Below is a small trained network, with its code and all its weights. Each question gives an input and a target symbol and asks what happens when units are switched off, that is, made to give their printed mean instead of their output.

import numpy as np


def w(rows, s, z=0):
    codes = np.array(rows[::2]) - 128.0
    scale = np.full(codes.shape[1], s)
    scale[-1] = z or s
    return codes * scale


def f(y):
    return np.maximum(y, 0)


def softmax(a):
    e = np.exp(a - a.max(-1, keepdims=True))
    return e / e.sum(-1, keepdims=True)


def log_softmax(a):
    a = a - a.max(-1, keepdims=True)
    return a - np.log(np.exp(a).sum(-1, keepdims=True))


def net(x, mask):
    ids = ['αγζθλμξτφψω'.index(c) for c in x.split()]
    T = len(ids)
    res = E[ids] + P[:T]
    u = 0
    for l in range(2):
        r = res
        for j in range(3):
            rows = slice(2 * j, 2 * j + 2)
            q, k, v = (r @ M[l][rows].T for M in (Q, K, V))
            z = softmax(np.where(np.tri(T) > 0, q @ k.T / 2**0.5, -1e9)) @ v
            o = O[l][rows]
            res = res + np.where(mask[u + j], z, o[:, -1]) @ o[:, :-1]
        u += 3
        y = f(res @ A[l][:, :-1].T + A[l][:, -1])
        res = res + np.where(mask[u : u + 12], y, B[l][:, -1]) @ B[l][:, :-1]
        u += 12
    return log_softmax(res[-1] @ U[:, :-1].T + U[:, -1])


Q, K, V, O, A, B = {}, {}, {}, {}, {}, {}
E = w([
[136,132,105,95,75],'α',
[87,106,174,86,148],'γ',
[107,138,212,144,150],'ζ',
[178,152,140,67,34],'θ',
[99,140,184,167,141],'λ',
[32,79,174,92,170],'μ',
[70,88,180,139,109],'ξ',
[182,192,188,139,109],'τ',
[146,195,93,121,171],'φ',
[194,250,111,140,71],'ψ',
[76,65,163,135,73],'ω',
],0.018)
P = w([
[161,94,86,187,188],'0',
[54,197,175,138,79],'1',
[54,203,181,142,84],'2',
[210,63,160,125,119],'3',
[142,235,185,45,174],'4',
[9,132,156,105,14],'5',
[205,15,126,100,175],'6',
[47,179,122,8,142],'7',
[29,153,143,190,22],'8',
],0.014)
Q[0] = w([
[161,111,20,205,189],'0.h0',
[1,105,138,140,43],'0.h0',
[14,139,179,106,30],'0.h1',
[121,53,44,247,79],'0.h1',
[184,69,79,147,42],'0.h2',
[180,158,151,100,115],'0.h2',
],0.0086)
K[0] = w([
[108,224,111,166,69],'0.h0',
[100,112,40,186,179],'0.h0',
[131,111,64,162,171],'0.h1',
[1,225,79,208,78],'0.h1',
[168,65,93,139,88],'0.h2',
[250,173,206,36,45],'0.h2',
],0.0078)
V[0] = w([
[146,67,55,164,182],'0.h0',
[182,196,115,48,137],'0.h0',
[217,76,150,103,255],'0.h1',
[149,191,206,242,137],'0.h1',
[131,195,178,85,120],'0.h2',
[168,149,179,64,83],'0.h2',
],0.0086)
O[0] = w([
[136,111,121,24,185,134],'0.h0',
[175,127,218,154,74,73],'0.h0',
[120,2,220,186,166,239],'0.h1',
[112,86,46,185,162,211],'0.h1',
[33,153,101,149,162,254],'0.h2',
[122,77,148,181,158,224],'0.h2',
],0.0091,0.0071)
A[0] = w([
[217,111,99,181,194,103],'0.n0',
[98,154,46,86,133,102],'0.n1',
[68,176,195,91,136,1],'0.n2',
[69,221,16,104,103,163],'0.n3',
[127,179,96,137,86,180],'0.n4',
[102,82,29,165,124,116],'0.n5',
[78,137,57,51,230,165],'0.n6',
[254,82,51,161,103,78],'0.n7',
[124,96,138,47,183,186],'0.n8',
[95,199,90,181,226,220],'0.n9',
[45,136,173,172,83,194],'0.n10',
[47,128,124,106,96,99],'0.n11',
],0.0097,0.0047)
B[0] = w([
[47,218,200,254,79,154],'0.n0',
[127,95,219,79,138,141],'0.n1',
[182,157,163,105,124,178],'0.n2',
[90,106,137,169,135,159],'0.n3',
[84,73,135,68,212,142],'0.n4',
[181,109,157,66,139,165],'0.n5',
[129,135,72,195,29,186],'0.n6',
[192,226,106,3,66,147],'0.n7',
[188,111,70,173,164,176],'0.n8',
[157,73,67,88,48,205],'0.n9',
[94,98,64,42,163,249],'0.n10',
[99,239,106,142,95,189],'0.n11',
],0.0079,0.017)
Q[1] = w([
[67,244,139,46,62],'1.h0',
[207,155,95,155,141],'1.h0',
[2,55,200,129,50],'1.h1',
[157,36,133,180,174],'1.h1',
[79,206,150,73,140],'1.h2',
[79,56,98,172,4],'1.h2',
],0.0066)
K[1] = w([
[241,134,49,115,84],'1.h0',
[45,201,112,10,95],'1.h0',
[208,141,123,207,178],'1.h1',
[2,132,177,155,169],'1.h1',
[71,222,134,125,143],'1.h2',
[201,182,98,157,214],'1.h2',
],0.008)
V[1] = w([
[177,115,105,131,205],'1.h0',
[139,165,74,55,83],'1.h0',
[161,234,127,172,147],'1.h1',
[63,140,2,129,136],'1.h1',
[106,161,151,94,132],'1.h2',
[83,152,90,140,171],'1.h2',
],0.0094)
O[1] = w([
[214,183,115,50,175,102],'1.h0',
[173,188,92,169,157,1],'1.h0',
[173,119,106,165,234,109],'1.h1',
[234,72,9,151,90,145],'1.h1',
[163,72,8,118,91,50],'1.h2',
[1,124,62,36,153,143],'1.h2',
],0.0085,0.0052)
A[1] = w([
[92,244,91,160,154,190],'1.n0',
[72,175,34,108,123,139],'1.n1',
[144,22,128,142,255,254],'1.n2',
[176,150,87,49,71,197],'1.n3',
[162,133,189,121,54,197],'1.n4',
[66,68,143,211,82,203],'1.n5',
[191,79,162,199,65,20],'1.n6',
[127,198,132,161,15,102],'1.n7',
[190,136,153,189,63,232],'1.n8',
[166,139,129,39,171,156],'1.n9',
[169,164,134,244,148,78],'1.n10',
[94,175,121,189,73,40],'1.n11',
],0.0091,0.0039)
B[1] = w([
[171,143,98,253,45,180],'1.n0',
[224,134,210,132,112,241],'1.n1',
[202,99,188,207,88,192],'1.n2',
[172,169,152,134,212,194],'1.n3',
[192,122,39,98,200,161],'1.n4',
[138,173,45,140,207,249],'1.n5',
[130,160,185,114,202,161],'1.n6',
[86,103,133,82,55,174],'1.n7',
[2,94,132,46,185,172],'1.n8',
[172,204,178,157,159,156],'1.n9',
[113,112,121,57,41,160],'1.n10',
[166,135,187,108,83,157],'1.n11',
],0.0066,0.016)
U = w([
[190,215,142,169,199,73],'α',
[170,139,235,63,139,88],'γ',
[76,61,90,103,88,250],'ζ',
[88,243,191,184,130,87],'θ',
[178,118,71,135,164,196],'λ',
[224,128,126,101,181,46],'μ',
[180,109,160,135,80,208],'ξ',
[118,153,141,198,234,227],'τ',
[229,45,253,163,100,45],'φ',
[210,89,118,195,139,140],'ψ',
[188,120,191,156,44,120],'ω',
],0.0064,0.0022)

Each question gives the input, a string of symbols that net reads in full, and the target symbol t.
The units are the heads (2 rows each of Q, K, V and O) and the neurons (one row each of A and B). Each row of codes is followed by its name. A weight is (code - 128) times the scale printed after its matrix; where a second scale follows, it is the last column's (O, A, B and U).
mask holds one flag per unit, layer by layer, with each layer's heads first. A switched-off unit (its flag False) gives its mean, the last column of its rows in O or B, instead of its output. The means were averaged over made-up inputs and are rounded, as every weight is.
A unit's drop is (log p(t) with every unit on - log p(t) with that unit switched off) / (log p(t) with every unit on - log p(t) with every unit switched off).
The circuit of an input: a set's keep is (log p(t) with only the set's units on - log p(t) with every unit switched off) / (log p(t) with every unit on - log p(t) with every unit switched off). Starting from the 12 units with the biggest drops (on a tie, the unit counted first), units are removed one at a time, each time the one whose removal leaves the highest keep (on an exact tie, the one counted first), for as long as the keep stays at least 0.8.
circuit, biggest first: the units of the circuit, biggest drop first
unit that matters most: the unit with the biggest drop
top k neurons: the k neurons with the biggest drops, biggest first
top k neurons in layer l: the k neurons of layer l with the biggest drops, biggest first
which heads matter: for each layer, one digit per head in row order, 1 if its drop is at least 0.15 and else 0, layers parted by /
input ζ γ ζ α ζ, target α: circuit, biggest first => (0.h1, 1.h0)
input τ ζ ζ, target τ: circuit, biggest first => (1.h1, 0.n0, 0.n10, 0.h2)
input θ ζ ζ θ φ, target θ: circuit, biggest first => (1.h1, 0.h0)
input τ μ γ ψ ζ λ τ γ γ, target τ: top 2 neurons => (0.n0, 0.n7)
input γ φ γ ζ τ τ φ ζ ξ, target γ: circuit, biggest first => (0.h0, 0.n6, 0.h2, 1.h0)
input λ θ ζ ζ α, target ζ: unit that matters most => 0.h1
input γ ζ μ ζ ψ, target ζ: top 2 neurons => (0.n11, 0.n9)
input τ ψ ψ α θ θ γ, target φ: top 2 neurons in layer 0 => (0.n0, 0.n10)
input ω θ ω, target ω: circuit, biggest first => (0.n11, 1.n1, 1.h1)
input ζ λ ψ ω λ, target ω: which heads matter => 011 / 100
input γ γ θ μ γ τ θ ζ ψ, target γ: top 4 neurons => (0.n4, 0.n8, 0.n6, 0.n1)
input γ τ λ ζ γ τ ζ θ λ, target γ: top 2 neurons => (0.n8, 1.n1)
input γ ζ θ ζ ζ ω θ ξ, target θ: which heads matter => 011 / 010
input φ ζ ω ξ α ψ ω ψ, target ω: unit that matters most => 0.n6
input θ θ γ α μ, target α: top 3 neurons in layer 0 => (0.n2, 0.n0, 0.n7)
input ω θ ζ ζ θ λ, target ω: top 3 neurons => (0.n6, 0.n11, 1.n1)
input γ ξ ψ τ ζ γ, target γ: top 2 neurons => (0.n8, 0.n11)
input ζ γ θ μ, target ψ: top 2 neurons => (0.n8, 1.n2)
input φ φ τ, target φ: top 2 neurons in layer 1 => (1.n2, 1.n5)
input θ θ γ, target θ: top neuron in layer 0 => (0.n10)
input φ ζ θ ζ, target τ: top 2 neurons in layer 1 => (1.n5, 1.n1)
input λ ζ γ θ ω ξ ω ζ γ, target λ: which heads matter => 110 / 010
input θ θ ω θ, target γ: top 2 neurons in layer 0 => (0.n11, 0.n10)
input γ ξ ω ω, target μ: top 2 neurons => (1.n3, 0.n4)
input γ γ γ γ φ φ φ ζ α, target γ: top 2 neurons in layer 1 => (1.n1, 1.n5)
input τ γ ζ ψ, target ω: top 4 neurons => (0.n0, 0.n7, 1.n10, 1.n0)
